Here is a tiny trained network, its code and every weight. The questions are about switching its units off for an input and a target symbol, where a switched-off unit gives its printed mean instead of its output.

import numpy as np


def w(rows, s, z=0):
    codes = np.array(rows[::2]) - 128.0
    scale = np.full(codes.shape[1], s)
    scale[-1] = z or s
    return codes * scale


def norm(h):
    return h / np.sqrt((h * h).mean(-1, keepdims=True) + 1e-5)


def f(y):
    return y / 2 * (1 + np.tanh(0.7978845608 * (y + 0.044715 * y**3)))


def softmax(a):
    e = np.exp(a - a.max(-1, keepdims=True))
    return e / e.sum(-1, keepdims=True)


def log_softmax(a):
    a = a - a.max(-1, keepdims=True)
    return a - np.log(np.exp(a).sum(-1, keepdims=True))


def net(x, mask):
    ids = ['αβγδεζθλξτω'.index(c) for c in x.split()]
    T = len(ids)
    res = E[ids] + P[:T]
    q, k, v = (norm(res) @ M[0].T for M in (Q, K, V))
    z = softmax(np.where(np.tri(T) > 0, q @ k.T / 2**0.5, -1e9)) @ v
    res = res + np.where(mask[0], z, O[0][:, -1]) @ O[0][:, :-1]
    y = f(norm(res) @ A[0][:, :-1].T + A[0][:, -1])
    res = res + np.where(mask[1:9], y, B[0][:, -1]) @ B[0][:, :-1]
    return log_softmax(norm(res)[-1] @ U[:, :-1].T + U[:, -1])


Q, K, V, O, A, B = {}, {}, {}, {}, {}, {}
E = w([
[104,152,214,78,173,233,64],'α',
[126,10,84,115,174,70,129],'β',
[174,115,176,172,90,161,22],'γ',
[166,92,152,174,168,182,118],'δ',
[117,146,169,156,75,116,212],'ε',
[141,97,127,61,145,160,150],'ζ',
[76,119,178,94,143,178,147],'θ',
[180,27,104,132,47,80,140],'λ',
[130,111,193,119,114,72,67],'ξ',
[142,132,141,96,120,108,185],'τ',
[195,65,131,46,127,183,57],'ω',
],0.013)
P = w([
[78,16,253,92,33,141,143],'0',
[96,151,127,132,32,174,62],'1',
[210,52,192,170,199,180,190],'2',
[54,169,125,167,93,188,102],'3',
[229,120,191,191,217,121,132],'4',
[41,160,117,166,117,181,106],'5',
[208,172,195,199,245,85,48],'6',
],0.0071)
Q[0] = w([
[7,69,46,77,118,112,106],'H0',
[112,170,116,40,30,57,164],'H0',
],0.012)
K[0] = w([
[86,103,66,11,125,45,146],'H0',
[151,255,85,118,58,89,221],'H0',
],0.011)
V[0] = w([
[106,135,110,169,255,107,146],'H0',
[227,158,224,131,166,150,35],'H0',
],0.006)
O[0] = w([
[132,55,150,86,81,98,62,100],'H0',
[34,2,167,89,156,86,61,252],'H0',
],0.0065,0.0024)
A[0] = w([
[228,214,90,159,207,108,92,39],'N0',
[112,89,118,120,153,105,184,183],'N1',
[179,119,98,150,139,81,95,78],'N2',
[117,127,87,104,124,162,169,133],'N3',
[184,139,151,176,208,151,138,21],'N4',
[67,92,123,103,113,155,188,159],'N5',
[41,142,119,82,58,119,100,128],'N6',
[131,105,247,94,93,111,169,253],'N7',
],0.014,0.0032)
B[0] = w([
[252,129,179,61,72,127,152,134],'N0',
[103,127,181,126,93,169,68,215],'N1',
[126,184,122,144,174,137,165,185],'N2',
[99,96,96,133,178,83,99,147],'N3',
[106,228,29,135,129,66,142,159],'N4',
[115,101,157,96,90,108,131,177],'N5',
[122,249,48,114,82,89,183,146],'N6',
[152,20,203,139,206,133,96,254],'N7',
],0.014,0.0085)
U = w([
[120,112,79,189,231,154,81,164],'α',
[217,149,103,86,138,150,141,252],'β',
[182,2,200,87,136,121,93,170],'γ',
[143,182,152,142,173,27,99,104],'δ',
[87,70,41,48,137,95,120,117],'ε',
[117,152,132,150,41,120,33,127],'ζ',
[147,65,58,177,72,99,137,156],'θ',
[76,131,145,77,116,105,164,120],'λ',
[103,184,187,53,147,224,104,56],'ξ',
[98,125,177,194,114,113,197,81],'τ',
[183,95,45,53,123,196,68,76],'ω',
],0.0073,0.0033)

Each question gives the input, a string of symbols that net reads in full, and the target symbol t.
The units are the heads (2 rows each of Q, K, V and O) and the neurons (one row each of A and B). Each row of codes is followed by its name. A weight is (code - 128) times the scale printed after its matrix; where a second scale follows, it is the last column's (O, A, B and U).
mask holds one flag per unit, heads first, then neurons. A switched-off unit (its flag False) gives its mean, the last column of its rows in O or B, instead of its output. The means were averaged over made-up inputs and are rounded, as every weight is.
A unit's drop is (log p(t) with every unit on - log p(t) with that unit switched off) / (log p(t) with every unit on - log p(t) with every unit switched off).
The circuit of an input: a set's keep is (log p(t) with only the set's units on - log p(t) with every unit switched off) / (log p(t) with every unit on - log p(t) with every unit switched off). Starting from all 9 units, units are removed one at a time, each time the one whose removal leaves the highest keep (on an exact tie, the one counted first), for as long as the keep stays at least 0.8.
circuit, biggest first: the units of the circuit, biggest drop first
k most important neurons: the k neurons with the biggest drops, biggest first
drop of u: that unit's drop, to one decimal
input β β β γ β, target β: most important neuron => (N0)
input δ α β ξ, target δ: 4 most important neurons => (N6, N1, N7, N5)
input λ γ λ θ, target λ: circuit, biggest first => (N5, N6)
input β α τ θ, target λ: circuit, biggest first => (N6, N5)
input β β β ω, target ω: 2 most important neurons => (N7, N1)
input β θ β δ β, target δ: circuit, biggest first => (N4, N7)
input γ β β λ γ ζ β, target δ: circuit, biggest first => (N7, N4)
input λ δ ξ ω, target ω: 2 most important neurons => (N7, N6)
input β β ζ ξ, target δ: 3 most important neurons => (N6, N7, N1)
input λ λ γ ε ε ζ, target ε: 3 most important neurons => (N3, N7, N5)
input δ β β, target α: 2 most important neurons => (N4, N7)
input τ β β, target α: 2 most important neurons => (N4, N1)
input γ β δ τ, target β: drop of H0 => 0.9
input λ α β γ, target ζ: drop of N3 => 0.1
input β β β α β, target β: drop of N7 => 0.2
input α δ δ γ β β δ, target δ: circuit, biggest first => (N4)
input α β α β β γ, target ζ: drop of N2 => 0.2
